Below are the code and all the weights of a small trained network. Each question names an input and a class and asks about switching units off, where a switched-off unit gives its printed mean instead of its output.

import numpy as np


def w(rows, s, z=0):
    codes = np.array(rows[::2]) - 128.0
    scale = np.full(codes.shape[1], s)
    scale[-1] = z or s
    return codes * scale


def f(y):
    return np.maximum(y, 0)


def log_softmax(a):
    a = a - a.max(-1, keepdims=True)
    return a - np.log(np.exp(a).sum(-1, keepdims=True))


def net(x, mask):
    res = np.array(x, float).reshape(1, 4) / 4 @ E
    y = f(res @ A[0][:, :-1].T + A[0][:, -1])
    res = res + np.where(mask, y, B[0][:, -1]) @ B[0][:, :-1]
    return log_softmax(res[-1] @ U[:, :-1].T + U[:, -1])


A, B = {}, {}
E = w([
[112,111,80,84,148,7,85],'x0',
[188,191,71,169,5,111,138],'x1',
[136,81,157,54,78,142,75],'x2',
[149,128,137,146,129,109,111],'x3',
],0.011)
A[0] = w([
[135,112,147,92,142,124,95,1],'neuron 1',
[153,184,168,132,108,146,151,82],'neuron 2',
[102,101,92,92,140,79,74,161],'neuron 3',
[169,83,108,254,85,143,190,191],'neuron 4',
[171,147,113,84,68,122,109,143],'neuron 5',
[162,74,183,144,101,204,113,241],'neuron 6',
[111,140,33,120,92,94,94,238],'neuron 7',
[67,130,201,152,154,156,112,222],'neuron 8',
[108,105,163,121,131,171,74,21],'neuron 9',
[127,45,138,76,116,112,116,141],'neuron 10',
],0.011,0.0028)
B[0] = w([
[51,155,102,160,39,108,60,166],'neuron 1',
[83,74,58,152,102,130,48,181],'neuron 2',
[71,190,150,141,177,146,17,248],'neuron 3',
[139,108,1,169,117,175,99,254],'neuron 4',
[155,97,150,92,172,102,157,219],'neuron 5',
[196,64,157,107,195,93,167,242],'neuron 6',
[166,101,165,42,142,106,115,253],'neuron 7',
[148,76,127,56,161,75,168,223],'neuron 8',
[106,220,196,139,90,126,94,177],'neuron 9',
[105,213,171,240,88,157,48,219],'neuron 10',
],0.009,0.0084)
U = w([
[224,76,79,88,210,131,175,199],'0',
[147,84,195,114,171,126,102,240],'1',
[80,160,103,253,24,238,48,4],'2',
],0.0071,0.0031)

Each question gives the input, the list of numbers given to net, and the class t.
The units are the neurons (one row each of A and B). Each row of codes is followed by its name. A weight is (code - 128) times the scale printed after its matrix; where a second scale follows, it is the last column's (A, B and U).
mask holds one flag per neuron, in row order. A switched-off neuron (its flag False) gives its mean, the last column of its row in B, instead of its output. The means were averaged over made-up inputs and are rounded, as every weight is.
A unit's drop is (log p(t) with every unit on - log p(t) with that unit switched off) / (log p(t) with every unit on - log p(t) with every unit switched off).
The circuit of an input: a set's keep is (log p(t) with only the set's units on - log p(t) with every unit switched off) / (log p(t) with every unit on - log p(t) with every unit switched off). Starting from all 10 units, units are removed one at a time, each time the one whose removal leaves the highest keep (on an exact tie, the one counted first), for as long as the keep stays at least 0.8.
circuit, biggest first: the units of the circuit, biggest drop first
most important unit: the unit with the biggest drop
top k neurons: the k neurons with the biggest drops, biggest first
drop of u: that unit's drop, to one decimal
input [-6,5,4,-3], class 0: most important unit => neuron 6
input [3,-8,5,5], class 2: top 2 neurons => [neuron 10; neuron 1]
input [-2,4,7,-6], class 0: top 2 neurons => [neuron 3; neuron 6]
input [-3,0,-1,-4], class 0: circuit, biggest first => [neuron 10; neuron 3]
input [4,8,-8,-2], class 0: top 3 neurons => [neuron 7; neuron 10; neuron 3]
input [-8,5,3,-4], class 0: top 2 neurons => [neuron 6; neuron 10]
input [1,-6,6,0], class 2: top 3 neurons => [neuron 10; neuron 1; neuron 7]
input [7,-8,7,6], class 2: drop of neuron 10 => 0.1
input [2,-5,8,1], class 2: drop of neuron 10 => 0.5
input [5,-6,2,3], class 2: drop of neuron 10 => 0.3
